Below is a small trained network, with its code and all its weights. Each question gives an input and a class and asks what happens when units are switched off, that is, made to give their printed mean instead of their output.

import numpy as np


def w(rows, s, z=0):
    codes = np.array(rows[::2]) - 128.0
    scale = np.full(codes.shape[1], s)
    scale[-1] = z or s
    return codes * scale


def norm(h):
    return h / np.sqrt((h * h).mean(-1, keepdims=True) + 1e-5)


def f(y):
    return np.maximum(y, 0)


def log_softmax(a):
    a = a - a.max(-1, keepdims=True)
    return a - np.log(np.exp(a).sum(-1, keepdims=True))


def net(x, mask):
    res = np.array(x, float).reshape(1, 3) / 4 @ E
    u = 0
    for l in range(4):
        y = f(norm(res) @ A[l][:, :-1].T + A[l][:, -1])
        res = res + np.where(mask[u : u + 4], y, B[l][:, -1]) @ B[l][:, :-1]
        u += 4
    return log_softmax(norm(res)[-1] @ U[:, :-1].T + U[:, -1])


A, B = {}, {}
E = w([
[69,56,254,95,223],'x0',
[147,229,200,62,107],'x1',
[202,219,19,158,209],'x2',
],0.0059)
A[0] = w([
[111,114,253,164,87,119],'0.n0',
[95,124,108,129,89,198],'0.n1',
[157,40,145,109,149,22],'0.n2',
[107,88,186,84,214,3],'0.n3',
],0.0061,0.0013)
B[0] = w([
[216,101,127,161,146,255],'0.n0',
[141,128,90,165,37,189],'0.n1',
[113,58,138,141,132,189],'0.n2',
[69,254,27,109,25,244],'0.n3',
],0.0067,0.003)
A[1] = w([
[126,91,163,137,73,4],'1.n0',
[53,121,191,120,211,100],'1.n1',
[65,157,91,126,90,76],'1.n2',
[1,137,134,83,152,47],'1.n3',
],0.0092,0.0016)
B[1] = w([
[75,79,47,159,126,249],'1.n0',
[124,209,67,42,91,254],'1.n1',
[42,190,68,41,101,227],'1.n2',
[120,147,43,103,2,245],'1.n3',
],0.0084,0.0025)
A[2] = w([
[133,61,227,136,160,4],'2.n0',
[242,191,235,36,59,73],'2.n1',
[78,21,34,103,200,123],'2.n2',
[211,137,2,133,37,97],'2.n3',
],0.0056,0.0025)
B[2] = w([
[85,177,114,116,203,129],'2.n0',
[92,136,244,220,141,179],'2.n1',
[22,187,161,89,228,185],'2.n2',
[103,153,255,84,91,255],'2.n3',
],0.0075,0.0066)
A[3] = w([
[116,222,178,181,254,252],'3.n0',
[133,193,138,206,219,250],'3.n1',
[133,183,197,73,85,223],'3.n2',
[165,174,85,51,105,178],'3.n3',
],0.0064,0.0023)
B[3] = w([
[69,50,117,173,197,225],'3.n0',
[73,11,153,252,219,196],'3.n1',
[176,4,62,154,114,254],'3.n2',
[184,132,24,96,135,205],'3.n3',
],0.0048,0.0065)
U = w([
[142,183,3,110,82,93],'0',
[111,77,45,228,193,248],'1',
[59,110,144,227,184,73],'2',
],0.006,0.0017)

Each question gives the input, the list of numbers given to net, and the class t.
The units are the neurons (one row each of A and B). Each row of codes is followed by its name. A weight is (code - 128) times the scale printed after its matrix; where a second scale follows, it is the last column's (A, B and U).
mask holds one flag per neuron, layer by layer. A switched-off neuron (its flag False) gives its mean, the last column of its row in B, instead of its output. The means were averaged over made-up inputs and are rounded, as every weight is.
A unit's drop is (log p(t) with every unit on - log p(t) with that unit switched off) / (log p(t) with every unit on - log p(t) with every unit switched off).
The circuit of an input: a set's keep is (log p(t) with only the set's units on - log p(t) with every unit switched off) / (log p(t) with every unit on - log p(t) with every unit switched off). Starting from the 12 units with the biggest drops (on a tie, the unit counted first), units are removed one at a time, each time the one whose removal leaves the highest keep (on an exact tie, the one counted first), for as long as the keep stays at least 0.8.
units of the circuit, in order: the units of the circuit, biggest drop first
most important unit: the unit with the biggest drop
top k neurons: the k neurons with the biggest drops, biggest first
top k neurons in layer l: the k neurons of layer l with the biggest drops, biggest first
drop of u: that unit's drop, to one decimal
input [5,-5,0], class 0: most important unit	0.n3
input [-3,-6,1], class 2: units of the circuit, in order	[0.n3 2.n2 2.n3 3.n3]
input [7,-6,-7], class 0: top 3 neurons	[1.n1 0.n3 1.n3]
input [-4,8,3], class 2: top 2 neurons	[2.n1 0.n3]
input [-1,4,3], class 2: top 3 neurons	[0.n3 2.n1 1.n0]
input [7,-3,-6], class 0: top 2 neurons in layer 1	[1.n1 1.n3]
input [1,6,6], class 1: top 2 neurons in layer 2	[2.n3 2.n2]
input [7,-7,2], class 0: top 2 neurons in layer 0	[0.n3 0.n0]
input [-4,-8,3], class 2: top 2 neurons in layer 3	[3.n2 3.n3]
input [-2,6,4], class 2: top 3 neurons	[2.n1 0.n3 1.n0]
input [-4,7,8], class 1: top 2 neurons in layer 1	[1.n3 1.n1]
input [-1,-6,3], class 2: top 2 neurons in layer 3	[3.n2 3.n3]
input [8,-4,-5], class 0: top 2 neurons in layer 1	[1.n1 1.n3]
input [6,5,2], class 0: top neuron in layer 2	[2.n2]
input [8,-8,-3], class 0: top 2 neurons in layer 3	[3.n1 3.n0]
input [-4,-7,2], class 2: top 2 neurons in layer 1	[1.n3 1.n1]
input [7,-5,-5], class 0: top 2 neurons in layer 3	[3.n1 3.n0]
input [7,1,-7], class 0: top 2 neurons in layer 1	[1.n1 1.n3]
input [-1,-5,4], class 2: drop of 1.n1	0.1
input [4,3,3], class 0: top neuron in layer 1	[1.n3]
